Here is a tiny trained network, its code and every weight. The questions are about switching its units off for an input and a class, where a switched-off unit gives its printed mean instead of its output.

import numpy as np


def w(rows, s, z=0):
    codes = np.array(rows[::2]) - 128.0
    scale = np.full(codes.shape[1], s)
    scale[-1] = z or s
    return codes * scale


def f(y):
    return y / 2 * (1 + np.tanh(0.7978845608 * (y + 0.044715 * y**3)))


def log_softmax(a):
    a = a - a.max(-1, keepdims=True)
    return a - np.log(np.exp(a).sum(-1, keepdims=True))


def net(x, mask):
    res = np.array(x, float).reshape(1, 7) / 4 @ E
    y = f(res @ A[0][:, :-1].T + A[0][:, -1])
    res = res + np.where(mask, y, B[0][:, -1]) @ B[0][:, :-1]
    return log_softmax(res[-1] @ U[:, :-1].T + U[:, -1])


A, B = {}, {}
E = w([
[40,180,119,88,214,188,85],'x0',
[121,123,124,127,112,126,116],'x1',
[133,136,120,113,93,120,100],'x2',
[83,166,10,104,169,50,204],'x3',
[136,124,121,127,142,157,160],'x4',
[126,131,128,130,133,135,139],'x5',
[172,160,43,210,130,164,91],'x6',
],0.012)
A[0] = w([
[152,80,179,186,100,116,112,201],'neuron 0',
[138,92,161,64,139,91,174,253],'neuron 1',
[166,123,80,175,132,158,108,215],'neuron 2',
[155,112,140,119,88,72,99,153],'neuron 3',
[86,78,184,27,121,167,135,253],'neuron 4',
[152,126,153,190,153,147,66,187],'neuron 5',
[100,138,93,99,174,178,127,171],'neuron 6',
[142,106,145,142,163,179,100,162],'neuron 7',
[50,133,138,87,187,129,38,195],'neuron 8',
[108,100,84,165,153,162,107,148],'neuron 9',
[154,111,112,251,110,89,146,114],'neuron 10',
],0.013,0.0052)
B[0] = w([
[203,92,163,120,124,93,173,209],'neuron 0',
[89,7,119,115,180,87,178,220],'neuron 1',
[175,177,147,185,102,105,137,182],'neuron 2',
[94,126,144,164,158,98,190,172],'neuron 3',
[102,78,198,94,186,125,156,248],'neuron 4',
[136,141,195,136,68,101,118,196],'neuron 5',
[114,184,177,85,144,84,68,186],'neuron 6',
[107,129,179,135,87,194,109,181],'neuron 7',
[92,190,134,90,152,177,147,222],'neuron 8',
[130,173,126,157,95,75,74,160],'neuron 9',
[165,171,106,97,144,131,212,182],'neuron 10',
],0.011,0.017)
U = w([
[235,58,213,113,162,90,133,248],'0',
[240,162,196,223,105,138,166,52],'1',
[102,35,50,166,167,85,186,221],'2',
[236,196,39,169,160,67,163,128],'3',
[132,119,227,78,156,228,135,83],'4',
[153,221,225,165,54,187,49,46],'5',
[140,151,111,5,210,93,124,107],'6',
[114,254,101,219,189,70,48,126],'7',
],0.0082,0.0017)

Each question gives the input, the list of numbers given to net, and the class t.
The units are the neurons (one row each of A and B). Each row of codes is followed by its name. A weight is (code - 128) times the scale printed after its matrix; where a second scale follows, it is the last column's (A, B and U).
mask holds one flag per neuron, in row order. A switched-off neuron (its flag False) gives its mean, the last column of its row in B, instead of its output. The means were averaged over made-up inputs and are rounded, as every weight is.
A unit's drop is (log p(t) with every unit on - log p(t) with that unit switched off) / (log p(t) with every unit on - log p(t) with every unit switched off).
The circuit of an input: a set's keep is (log p(t) with only the set's units on - log p(t) with every unit switched off) / (log p(t) with every unit on - log p(t) with every unit switched off). Starting from all 11 units, units are removed one at a time, each time the one whose removal leaves the highest keep (on an exact tie, the one counted first), for as long as the keep stays at least 0.8.
circuit, biggest first: the units of the circuit, biggest drop first
k most important neurons: the k neurons with the biggest drops, biggest first
drop when u is switched off: that unit's drop, to one decimal
input [6,-5,3,8,-1,0,2], class 7: circuit, biggest first : (neuron 4; neuron 1)
input [4,-1,1,-7,-6,-5,2], class 5: 2 most important neurons : (neuron 1; neuron 5)
input [-7,4,-5,2,-5,1,2], class 3: circuit, biggest first : (neuron 10; neuron 4)
input [-4,7,-1,2,1,7,1], class 3: most important neuron : (neuron 4)
input [-6,6,-7,-6,-6,2,1], class 1: circuit, biggest first : (neuron 4; neuron 1)
input [-1,-6,5,-1,-5,0,8], class 1: 2 most important neurons : (neuron 5; neuron 2)
input [-1,-6,-6,2,-7,-4,7], class 3: circuit, biggest first : (neuron 10; neuron 4)
input [1,-6,-7,-3,-1,2,1], class 5: circuit, biggest first : (neuron 1; neuron 4)
input [7,6,6,-8,8,4,1], class 5: circuit, biggest first : (neuron 1; neuron 5)
input [-6,2,-7,0,2,8,3], class 1: 3 most important neurons : (neuron 2; neuron 1; neuron 0)
input [-1,8,-8,1,-8,2,5], class 3: 3 most important neurons : (neuron 10; neuron 4; neuron 7)
input [1,-5,-1,-1,3,2,8], class 5: 2 most important neurons : (neuron 1; neuron 0)
input [0,-3,6,5,5,5,-4], class 2: 2 most important neurons : (neuron 1; neuron 8)
input [0,-6,-7,3,6,7,-7], class 2: circuit, biggest first : (neuron 1)
input [-2,-7,-7,2,-1,6,8], class 3: 2 most important neurons : (neuron 10; neuron 4)
input [1,7,6,7,7,-8,1], class 7: drop when neuron 4 is switched off : 0.3
input [-8,-3,-1,3,7,0,-6], class 2: drop when neuron 10 is switched off : 0.0
input [2,-8,3,8,1,-6,5], class 7: drop when neuron 0 is switched off : 0.1
